Below is a small trained network, with its code and all its weights. Each question gives an input and a class and asks what happens when units are switched off, that is, made to give their printed mean instead of their output.

import numpy as np


def w(rows, s, z=0):
    codes = np.array(rows[::2]) - 128.0
    scale = np.full(codes.shape[1], s)
    scale[-1] = z or s
    return codes * scale


def norm(h):
    return h / np.sqrt((h * h).mean(-1, keepdims=True) + 1e-5)


def f(y):
    return y / 2 * (1 + np.tanh(0.7978845608 * (y + 0.044715 * y**3)))


def log_softmax(a):
    a = a - a.max(-1, keepdims=True)
    return a - np.log(np.exp(a).sum(-1, keepdims=True))


def net(x, mask):
    res = np.array(x, float).reshape(1, 5) / 4 @ E
    u = 0
    for l in range(3):
        y = f(norm(res) @ A[l][:, :-1].T + A[l][:, -1])
        res = res + np.where(mask[u : u + 13], y, B[l][:, -1]) @ B[l][:, :-1]
        u += 13
    return log_softmax(norm(res)[-1] @ U[:, :-1].T + U[:, -1])


A, B = {}, {}
E = w([
[16,201,49,52],'x0',
[227,251,68,164],'x1',
[132,129,122,133],'x2',
[68,111,54,254],'x3',
[195,65,34,97],'x4',
],0.00088)
A[0] = w([
[177,121,132,130,155],'L0N1',
[94,96,80,254,98],'L0N2',
[174,52,40,94,72],'L0N3',
[173,205,89,153,91],'L0N4',
[82,53,137,124,73],'L0N5',
[172,54,36,99,69],'L0N6',
[91,119,46,213,126],'L0N7',
[177,192,110,158,68],'L0N8',
[181,50,28,89,83],'L0N9',
[173,52,43,96,68],'L0N10',
[79,97,93,215,92],'L0N11',
[162,77,148,163,2],'L0N12',
[60,192,234,183,140],'L0N13',
],0.0044,0.0045)
B[0] = w([
[194,140,129,129,207],'L0N1',
[207,117,193,58,190],'L0N2',
[66,220,224,176,117],'L0N3',
[123,107,33,181,135],'L0N4',
[106,73,77,183,90],'L0N5',
[75,210,230,161,113],'L0N6',
[153,153,131,41,216],'L0N7',
[120,80,53,198,89],'L0N8',
[68,250,241,162,147],'L0N9',
[64,219,236,183,110],'L0N10',
[147,115,183,58,138],'L0N11',
[107,38,161,169,23],'L0N12',
[84,252,236,176,252],'L0N13',
],0.0033,0.0012)
A[1] = w([
[19,25,185,112,103],'L1N1',
[76,86,148,175,111],'L1N2',
[22,23,179,110,71],'L1N3',
[150,16,158,65,49],'L1N4',
[6,163,41,111,17],'L1N5',
[152,97,175,216,8],'L1N6',
[24,143,67,120,32],'L1N7',
[125,119,128,120,125],'L1N8',
[188,159,138,18,200],'L1N9',
[210,53,190,241,49],'L1N10',
[185,53,182,252,112],'L1N11',
[190,163,152,12,230],'L1N12',
[108,148,187,142,81],'L1N13',
],0.0035,0.0012)
B[1] = w([
[196,177,47,188,148],'L1N1',
[130,191,76,113,106],'L1N2',
[182,183,35,188,138],'L1N3',
[18,120,72,154,134],'L1N4',
[253,132,173,19,132],'L1N5',
[148,186,115,72,108],'L1N6',
[226,144,152,53,115],'L1N7',
[126,133,133,129,126],'L1N8',
[94,48,180,181,231],'L1N9',
[127,167,95,8,151],'L1N10',
[139,171,102,9,148],'L1N11',
[88,48,172,189,254],'L1N12',
[184,153,127,150,138],'L1N13',
],0.0033,0.0022)
A[2] = w([
[148,115,137,104,76],'L2N1',
[127,120,124,12,81],'L2N2',
[141,77,95,149,148],'L2N3',
[104,168,150,82,143],'L2N4',
[116,47,162,133,109],'L2N5',
[102,182,190,131,91],'L2N6',
[153,113,125,103,3],'L2N7',
[75,135,133,144,6],'L2N8',
[102,181,173,125,102],'L2N9',
[105,144,130,37,122],'L2N10',
[132,98,162,121,72],'L2N11',
[128,136,116,26,85],'L2N12',
[129,104,134,1,98],'L2N13',
],0.0057,0.0032)
B[2] = w([
[129,133,174,171,90],'L2N1',
[225,48,169,103,160],'L2N2',
[48,171,145,106,184],'L2N3',
[221,93,95,178,196],'L2N4',
[42,54,216,176,245],'L2N5',
[192,167,118,252,233],'L2N6',
[142,151,202,158,27],'L2N7',
[149,116,200,186,29],'L2N8',
[227,160,126,222,199],'L2N9',
[218,95,78,152,163],'L2N10',
[108,91,175,205,124],'L2N11',
[217,91,136,128,135],'L2N12',
[210,14,200,80,213],'L2N13',
],0.0037,0.0012)
U = w([
[221,251,197,246,34],'0',
[50,61,192,127,180],'1',
[254,17,160,23,42],'2',
[103,148,133,127,236],'3',
[49,214,4,54,2],'4',
],0.0083,0.0049)

Each question gives the input, the list of numbers given to net, and the class t.
The units are the neurons (one row each of A and B). Each row of codes is followed by its name. A weight is (code - 128) times the scale printed after its matrix; where a second scale follows, it is the last column's (A, B and U).
mask holds one flag per neuron, layer by layer. A switched-off neuron (its flag False) gives its mean, the last column of its row in B, instead of its output. The means were averaged over made-up inputs and are rounded, as every weight is.
A unit's drop is (log p(t) with every unit on - log p(t) with that unit switched off) / (log p(t) with every unit on - log p(t) with every unit switched off).
The circuit of an input: a set's keep is (log p(t) with only the set's units on - log p(t) with every unit switched off) / (log p(t) with every unit on - log p(t) with every unit switched off). Starting from the 12 units with the biggest drops (on a tie, the unit counted first), units are removed one at a time, each time the one whose removal leaves the highest keep (on an exact tie, the one counted first), for as long as the keep stays at least 0.8.
units of the circuit, in order: the units of the circuit, biggest drop first
unit that matters most: the unit with the biggest drop
k most important neurons: the k neurons with the biggest drops, biggest first
top k neurons in layer l: the k neurons of layer l with the biggest drops, biggest first
drop of u: that unit's drop, to one decimal
input [2,0,0,-8,5], class 1: most important neuron -> L0N13
input [-7,2,7,-8,-7], class 1: 4 most important neurons -> L0N9, L0N10, L0N3, L0N6
input [4,0,-4,7,8], class 0: units of the circuit, in order -> L0N9, L0N6, L2N9
input [7,0,4,-6,-6], class 2: units of the circuit, in order -> L0N9, L2N13
input [6,-5,4,5,-1], class 2: top 3 neurons in layer 1 -> L1N5, L1N7, L1N13
input [-8,6,5,1,2], class 2: units of the circuit, in order -> L1N10, L1N11, L0N13
input [3,-7,4,6,4], class 4: 3 most important neurons -> L0N5, L1N3, L1N1
input [-2,4,6,7,5], class 1: 2 most important neurons -> L0N7, L0N13
input [4,-6,2,0,-3], class 4: 2 most important neurons -> L1N1, L1N3
input [-5,7,-2,7,-3], class 1: 2 most important neurons -> L0N2, L0N7
input [1,7,-4,3,-5], class 4: 2 most important neurons -> L0N4, L0N9
input [4,3,0,5,-4], class 1: top 2 neurons in layer 0 -> L0N2, L0N9
input [3,1,-6,-6,-7], class 0: 2 most important neurons -> L0N13, L0N2
input [5,3,0,4,1], class 2: units of the circuit, in order -> L1N5
input [5,5,0,-3,-2], class 2: 2 most important neurons -> L1N5, L0N2
input [-2,6,0,6,0], class 1: top 2 neurons in layer 0 -> L0N2, L0N7
input [-8,1,1,3,-3], class 2: 2 most important neurons -> L1N10, L1N11
input [-7,7,2,-8,5], class 1: 2 most important neurons -> L0N13, L1N5
input [3,5,-3,0,2], class 4: 3 most important neurons -> L0N4, L1N10, L1N11
input [6,1,3,2,-8], class 0: unit that matters most -> L0N13
input [5,-6,2,0,-2], class 4: top 2 neurons in layer 0 -> L0N4, L0N7
input [-8,2,4,0,-1], class 2: top 2 neurons in layer 1 -> L1N10, L1N11
input [-2,5,-2,2,-2], class 4: 2 most important neurons -> L0N4, L0N8
input [-4,-3,1,-2,4], class 0: drop of L0N9 -> 0.6
input [-7,3,-1,-7,1], class 1: drop of L1N5 -> 0.3
input [6,6,-4,-2,-1], class 2: drop of L1N5 -> 1.1
input [-1,8,6,8,-6], class 1: drop of L2N10 -> 0.3
input [7,-1,5,2,-3], class 2: most important neuron -> L1N5
